Here is a tiny trained network, its code and every weight. The questions are about switching its units off for an input and a class, where a switched-off unit gives its printed mean instead of its output.

import numpy as np


def w(rows, s, z=0):
    codes = np.array(rows[::2]) - 128.0
    scale = np.full(codes.shape[1], s)
    scale[-1] = z or s
    return codes * scale


def norm(h):
    return h / np.sqrt((h * h).mean(-1, keepdims=True) + 1e-5)


def f(y):
    return y / 2 * (1 + np.tanh(0.7978845608 * (y + 0.044715 * y**3)))


def log_softmax(a):
    a = a - a.max(-1, keepdims=True)
    return a - np.log(np.exp(a).sum(-1, keepdims=True))


def net(x, mask):
    res = np.array(x, float).reshape(1, 7) / 4 @ E
    u = 0
    for l in range(3):
        y = f(norm(res) @ A[l][:, :-1].T + A[l][:, -1])
        res = res + np.where(mask[u : u + 5], y, B[l][:, -1]) @ B[l][:, :-1]
        u += 5
    return log_softmax(norm(res)[-1] @ U[:, :-1].T + U[:, -1])


A, B = {}, {}
E = w([
[130,129,129,126,133,129,130,133,123,125,133],'x0',
[90,102,97,152,151,210,6,186,32,140,111],'x1',
[145,210,174,212,61,69,140,127,28,37,23],'x2',
[126,129,129,128,133,128,130,125,125,126,131],'x3',
[236,185,87,232,221,96,47,117,185,34,192],'x4',
[128,128,125,125,129,126,129,127,126,130,127],'x5',
[134,77,11,82,91,25,105,225,154,120,78],'x6',
],0.0026)
A[0] = w([
[127,90,81,177,97,188,36,145,47,140,108,16],'0.n1',
[112,154,152,179,113,52,160,149,41,83,76,17],'0.n2',
[155,78,71,75,69,61,92,161,121,58,97,7],'0.n3',
[146,142,110,33,103,133,173,129,53,219,79,47],'0.n4',
[141,124,129,173,91,70,253,112,190,114,135,6],'0.n5',
],0.0052,0.002)
B[0] = w([
[114,189,182,2,195,36,129,138,100,75,139,211],'0.n1',
[220,92,68,49,70,216,70,55,177,181,129,255],'0.n2',
[77,180,138,226,203,135,158,104,144,244,116,211],'0.n3',
[97,47,104,197,158,130,123,125,173,8,152,217],'0.n4',
[99,173,169,20,210,87,80,152,68,77,131,227],'0.n5',
],0.0051,0.0031)
A[1] = w([
[111,179,235,178,108,217,187,96,59,139,130,42],'1.n1',
[103,107,152,108,41,144,182,193,77,151,138,65],'1.n2',
[90,82,175,127,24,145,211,152,57,118,82,26],'1.n3',
[171,167,138,170,2,99,147,150,43,93,41,4],'1.n4',
[157,154,169,171,22,83,239,170,110,127,129,41],'1.n5',
],0.0069,0.0017)
B[1] = w([
[102,161,100,206,219,82,138,134,128,253,143,253],'1.n1',
[109,107,93,138,115,98,127,145,165,61,76,143],'1.n2',
[76,64,126,192,111,148,149,113,152,17,132,221],'1.n3',
[246,155,85,44,65,173,68,99,142,168,89,204],'1.n4',
[149,152,129,53,153,118,86,181,108,132,135,109],'1.n5',
],0.0049,0.003)
A[2] = w([
[118,133,65,144,61,43,154,246,123,181,57,83],'2.n1',
[150,188,197,63,80,50,236,132,163,105,129,54],'2.n2',
[205,170,116,231,114,99,93,183,140,44,167,75],'2.n3',
[146,74,115,64,85,194,139,188,192,198,217,50],'2.n4',
[92,140,155,112,115,180,56,219,2,115,118,7],'2.n5',
],0.0089,0.0017)
B[2] = w([
[133,188,209,218,205,176,166,74,123,208,225,195],'2.n1',
[119,151,137,60,165,58,70,249,29,101,148,235],'2.n2',
[16,7,124,126,51,162,197,145,150,80,93,253],'2.n3',
[224,187,114,118,31,152,79,80,90,113,33,232],'2.n4',
[158,172,157,40,136,2,160,207,100,87,152,199],'2.n5',
],0.0055,0.0035)
U = w([
[118,171,170,27,186,25,99,208,62,79,150,117],'0',
[235,149,92,96,27,198,61,61,134,154,56,187],'1',
[38,14,121,189,81,159,174,141,179,40,121,203],'2',
[111,173,152,234,214,131,153,97,149,253,179,4],'3',
],0.0054,0.00039)

Each question gives the input, the list of numbers given to net, and the class t.
The units are the neurons (one row each of A and B). Each row of codes is followed by its name. A weight is (code - 128) times the scale printed after its matrix; where a second scale follows, it is the last column's (A, B and U).
mask holds one flag per neuron, layer by layer. A switched-off neuron (its flag False) gives its mean, the last column of its row in B, instead of its output. The means were averaged over made-up inputs and are rounded, as every weight is.
A unit's drop is (log p(t) with every unit on - log p(t) with that unit switched off) / (log p(t) with every unit on - log p(t) with every unit switched off).
The circuit of an input: a set's keep is (log p(t) with only the set's units on - log p(t) with every unit switched off) / (log p(t) with every unit on - log p(t) with every unit switched off). Starting from the 12 units with the biggest drops (on a tie, the unit counted first), units are removed one at a time, each time the one whose removal leaves the highest keep (on an exact tie, the one counted first), for as long as the keep stays at least 0.8.
circuit, biggest first: the units of the circuit, biggest drop first
unit that matters most: the unit with the biggest drop
k most important neurons: the k neurons with the biggest drops, biggest first
top k neurons in layer l: the k neurons of layer l with the biggest drops, biggest first
drop when u is switched off: that unit's drop, to one decimal
input [-2,-1,-4,-6,1,-5,3], class 1: unit that matters most	2.n4
input [2,-8,-7,-5,6,4,-2], class 0: 2 most important neurons	(0.n2 2.n2)
input [-1,1,3,3,-7,-1,-4], class 2: 3 most important neurons	(1.n3 0.n4 0.n3)
input [0,5,2,7,-8,8,1], class 2: 2 most important neurons	(1.n3 0.n5)
input [-4,3,3,1,-6,-1,4], class 2: 2 most important neurons	(0.n4 1.n3)
input [-3,7,-8,-5,-4,0,-8], class 1: 3 most important neurons	(2.n4 0.n3 0.n5)
input [2,5,-3,-7,-6,-3,-2], class 2: top 3 neurons in layer 0	(0.n5 0.n2 0.n3)
input [-7,4,4,-7,5,8,-4], class 2: 4 most important neurons	(2.n3 0.n5 2.n2 2.n4)
input [-8,7,-8,8,1,-5,3], class 1: 3 most important neurons	(2.n4 0.n5 2.n2)
input [4,7,2,1,-8,8,-1], class 2: 3 most important neurons	(1.n3 0.n4 0.n5)
input [7,6,-7,-8,6,-1,4], class 1: 2 most important neurons	(0.n5 2.n4)
input [-8,-2,1,-2,-4,-7,3], class 2: top 2 neurons in layer 0	(0.n4 0.n1)
input [-6,6,1,6,-8,-3,-5], class 2: 4 most important neurons	(1.n3 0.n5 0.n3 0.n4)
input [-5,3,6,0,1,-3,-1], class 1: 2 most important neurons	(0.n5 0.n2)
input [8,-4,1,-3,-8,-8,6], class 2: top 2 neurons in layer 0	(0.n4 0.n1)
input [-5,-2,3,3,-1,3,-5], class 3: unit that matters most	1.n1
input [-7,-6,-3,3,5,2,7], class 3: top 2 neurons in layer 0	(0.n3 0.n1)
input [4,2,-3,-6,4,4,0], class 2: top 2 neurons in layer 0	(0.n2 0.n5)
input [-2,6,2,-7,7,4,-2], class 2: 2 most important neurons	(2.n3 0.n5)
input [-7,0,-5,1,-4,8,1], class 1: top neuron in layer 2	(2.n4)
input [5,-1,1,3,-6,-2,-4], class 2: 2 most important neurons	(1.n3 0.n4)
input [4,-1,4,5,4,0,-6], class 3: 3 most important neurons	(1.n1 0.n4 2.n4)
input [4,2,-5,6,-5,8,7], class 3: 2 most important neurons	(2.n1 0.n2)
input [4,1,5,5,-6,3,-8], class 3: top 2 neurons in layer 2	(2.n3 2.n4)
input [0,6,4,-3,1,8,8], class 3: top 2 neurons in layer 0	(0.n3 0.n5)
input [4,-2,-8,-4,-8,-3,-1], class 1: top 2 neurons in layer 2	(2.n4 2.n3)
input [7,-5,-2,7,-7,0,8], class 3: circuit, biggest first	(2.n1)
input [5,8,-5,3,1,3,-7], class 0: top 3 neurons in layer 0	(0.n1 0.n3 0.n2)
input [8,8,-3,6,-6,8,-7], class 0: top 3 neurons in layer 2	(2.n5 2.n1 2.n3)
input [8,1,-7,7,-7,2,6], class 1: drop when 1.n1 is switched off	0.4
